[100 = 0]
0: [ 84  98  81 102 122 111  90  78 103  94 105  94  90 120 100  76 110  44
 110  96  94 100  88  83 139  97 117 105  96 101  88  94  96 100 118 113
 103  96  81  89  93 129  96 107 106 165 105 110  93 100 104 109 107]
1: [103 102  91  99  89 119  95 101 109  71  94 101  89 112 100 100  94  39
  77  78 136  92 118  76  93 107  87 101  84  81 100 112 106  98  83  76
 106 102  89  88  96 106 119 103 102 112 116  77 125  97 101 134 118]
2: [ 75 101  95 109 103 122  84  93 114 121 102 127  99 118 110  92  86  90
 128  99  84 116 107  77  99  92  93  93 101  92 105  95  95  92  86  79
 112  82 102 111  99 132 115 103 105 135  84 105 113  99  96 167 106] : 0
3: [122 143 130 113  83  90 131  82 100  90  87 106 108 107 105 106  94  98
  71 112 108 101 115  96  89 107  88  93  94  50  97  97 114 101  82 141
  92  91  76  94  89  92  91 105  84  78 103  82  92 112  98 138 103] : 1
4: [ 97 100  95 106 101 129  92  97 100  88 104 117  95 101 105  92  79  31
 157 116  44 101 100  73 109  85  75  79  89 107  97  98 114  96  94  98
 113  94  84 118 108 127 104 103  96 106 106 102 104  89 101 133 112] : 2
5: [116 110 131 122  98 101 125  92 120 130  94 102 119 102 101  85 104 157
  99 116  76  94  84 100 104  65  99  74 133  85  99  99 101  95 112 146
 105 104  62  96 105  92  79  98  94  79  89  96  76 100  93  89  94] : 3
6: [ 87 107  94  98  97 120  88  89 109  52  92  90  90 101 106 108  83  24
  69  84  96 102 111  70  95  96  83 110  75  77  96 108 109 100  80  67
 105  90 114 100  96  94 137  98  95 103  93  78 119  94  98 135 128] : 1
7: [ 75  91  88  98 113 116  70  83 114  71 113 116  84  85 114 100  79  81
 156  96  76 103 118  87  89 109  85  77  91 140 103 103 102  95  88  67
 114  86 105 119 109 135 110  94 106 123  90 114 109  94  99 139  98] : 2
8: [ 99 118 109  98  89 115 100  91 104  57  87 104  99 125  98 115  96  62
  82  74  98 107 112  84  76 112 102 105  70  62  95  98 105  96  84  83
  98  95 107  96  91  91 107  94 100  83  93  78 116 103  99 149 126] : 6
9: [ 80 105  95 101  92 122  94  87 108  79  90  96 101 127 104 111  89  47
 101  84  81 104 136  70  82 122  86 106  70  58  96 100 109  96  78  54
 102  88 113  99  95 112 101 110 103  97 100  83 117  99  99 147 119] : 8
10: [103  94 112 101  99 113  81  80 112  62 105  84  87  74 113 110  82 133
 145 107 143 111 123  91  96  59  91  87 101 122 110 111 102  93  92  84
 109  88  58 100 106 110 109  90  87 108  85 108  88 102  96 128  86] : 7
11: [ 99  90 101 122 124 109 106 106 107 112  91 114  94 117  94  74 110  94
 107 103 155  97  72  82 128  71 114 113 112  92  99 102  89  99 116 136
 105 113  64  90  95 108 111 104  97 148 112 114  87 105  93 145 106] : 0
12: [ 97 134 117  93 108 124  96  87  92  60  94  79 102 112 103 120  86  72
  83  88  93 118 100  89  92  96 100  98  77  87  86  91 118  98  82 113
  95  90  96  89  90  89 106  93  96  85  88  68  94 102 100 120 127] : 8
13: [ 97 131 114 111  95 105 102  95  98  95  91  99 110 113 106  90 102 136
  60 121 122 109  78  90 108 106  96 121  99  87  88  88  97 105 101 163
  90  96  96  89  90  97  98 100  96  92  89  94  85 114  99 112 100] : 3
14: [ 88 128 115 108  92 107 107  71  94 101  89  79  98 113 103 109 101 136
 142 103 104 110 109 112  92  78 102 105  83  93  96  90 102  97  88 121
  92  93  68  84  87  86  79 109 105  77  84  79  88 125 104 136  98] : 3
15: [119 101 113 107  72 107  78 105 101  91 102  98  98  77 115 110  86 149
 152 111 180 100 114 109 114  68  87  81 126 123 113 109 104  92  91 130
 107  86  40  90 105 115 104  86  98 102 100 110  80 113  97 115  81] : 10
16: [107 119 117 123  80 107 114  88  94  92  90  84 106 111 107 107 104 164
 144 131 137 107  82 104 124  76  93  87  86  82  96  96 103  95  93 168
  99  84  62  82  93 106  99  93  91 107  90  76  78 130 100 142  86] : 14
17: [108  93  88 105  99 114  89  85  97  96  95 120  94 110 105  86 100  75
 100 104 109  90  88  79 131 166  81  82  83 102  88  93 113  98 108 162
 102  93  80  90 105 124  90 106 104 147 129 101  93  95 108 113 103] : 0
18: [118  97  97 108 125 129  96  83  99  82 107 101  94  74 104  90  78  28
  91 104  71  89  96  83 106  86  81  66 102 135  94 102 120  98 103 122
 110 109  66 102 116  97  84  96 101  86 115 102  80  81 100  80 113] : 4
19: [ 87 115 126  91 120 105 111 107  98  63  99  81  99  91  95 124  85  96
  92  87  63  98 110 117  75  33 110  98  89 102 111 110  98 102  89  73
 104  99 111  90  97  80 114  95  97  48  80  82  92 114  93 117 108] : 12
20: [ 87  93 101 100 100 126  83 103 118  55 100 112  84  89 114 108  78  40
  95  94 142 101 116  75 100  68  86 113 109 100 107 113  99  95  81  68
 111  91  76 113 100 120 136  89  94 118 101 107 106  87  91 140 101] : 1
21: [ 96  89 101 121 108 115  92 103 115  74 104 108  98  92 107  83  93  76
 121 126  89  96  83  71 127  55  88 104 128 106 102 110  94 100 105 109
 118  98  81 109 103 117 119  98  99 111  86 113  96  91  91 100 103] : 4
22: [ 84  97  89 118  80 114  87  97 102  83  91 109  96 128 109  98 100  62
 141 113 117 103 109  74 115 124  78  97  78  72  98  98 103  95  89  76
 103  85  95  95  97 132 118 108 117 135  97  90 111 111 101 140 103] : 2
23: [ 82 108  89  90 101 116  82  80 108  46 105  81  88 103 105 110  85  14
 100  90  67 107 121  71  87  78  91 103  74  91  98 105 107  98  75  51
 107  83 120 106  95 116 126 100 101 117  93  83 118  95 100 144 117] : 6
24: [163  95 117 114  80 110 103 112 106  88  88 105 108  90 105 108  97 110
 124 104 179  88 101  94 125  86  84 106 116  92 104 109  96  98  97 128
 101 103  57  93 105  93 107 100  92  74 100  83  99 101  98 103  98] : 15
25: [ 87 102 102  97 111  99  83  91 103  38 101  91  84  97 104 111  80  10
 115 109  51 105 121  75  75  83  82  71  91 101  95 106 105  99  90  43
 110  90  89 100 105 115 110  98 112  76  95  97 100  93  96 121 124] : 23
26: [100  86 117 104  91 103  87  99 108  91 103 106  97  78 108 108  88 152
 161 108 134 100 112 104  90  56  89  75 108 124 120 102  95  94 103 106
 109  93  63  98 108 104 101  94  90 108  89 108  86 106  96 109  75] : 10
27: [ 68  92  94 100  82 124  87 119 113  86  95 107  89 113 106 106  89  61
 113  82 122 107 117  81  89  82  98 125  91  87 114 103  91  95  83  69
 111  84  93 101  93 128 143  96  94 127  88  96 128  99  94 158 105] : 20
28: [ 97  76 103 101 103 106  86  83 115  58 104 104  86  85 111 103  87  63
 142  93  85  96 140  71  89  95  80  78 102 103 101 110 103  92  91  60
 115  93  71 118 111 110  97  91  94 105 100 127  96  87  96 107  91] : 7
29: [101 111 102 117 132 102 108  85  96 111 106 103 104 101  96  73 103 152
 125 126  56 112  88 101 101  14 106  84 117 111  89  91  96 101 129 117
  98 116  69  99 110  95  76 103 116  83  98 116  78  96 101  82 111] : 5
30: [ 95  96  96  92 103  99  78  97 113  47  94 111  99 101 103  83 100  22
   0  74 142  84  87  78 107 150 100 139 120  90  84 105  94 110  94  88
  96 101 124  96  91  85 104  94 102 110 107 107 112  87  96  86 111] : 1
31: [107 119 109 105 113  96 118 101  95  94  89  85 104 123  96  86 105  75
  55  92  93  92  84  99 101  90  98 111  99  85  88  98 100 109 104 169
  91 103  81  79  90  83  87 103  97  72 109  87  84 104  99  85 114] : 13
32: [103  73  98 110 109 108  90 107 113  94 103  86  91  79 101  87  99 119
 149 118 148  93  85  90 132  18  96 100 138 139 111 115  93 103 112 103
 109 111  63  94 115 105 126  97 100 115  98 119  84 101  94  88  97] : 26
33: [127 114 128 118 123 114 114 101 104  97  99 119 102  83 103  81  91 128
  40  96 139  91  89 109 109  94  90  95 140 126  99 105 103 106 107 150
 100 115  90 108 106  71  93  88 108  48 101  97  86  93  90 103 112] : 13
34: [115 105 118 104  85  99  91 107 110 105 106  88 107  91 109 107  78  91
 117 118  70 107 101  85  94  55  83  88 133  98  96  97 114  96  90 117
 107  92  76 113 109 110 100  94  90 105  86 105  95  84  96 115 104] : 21
35: [114 105 118 114 120  94 116 102 107  97 108 121 105  83 103  78  95 138
  53  96 106  91 106 116  99 116  96 105 141 122 104 112  97 110 109  81
 102 113 102 113 107  70  92  93 106  51  91 104 101  96  90  98 107] : 33
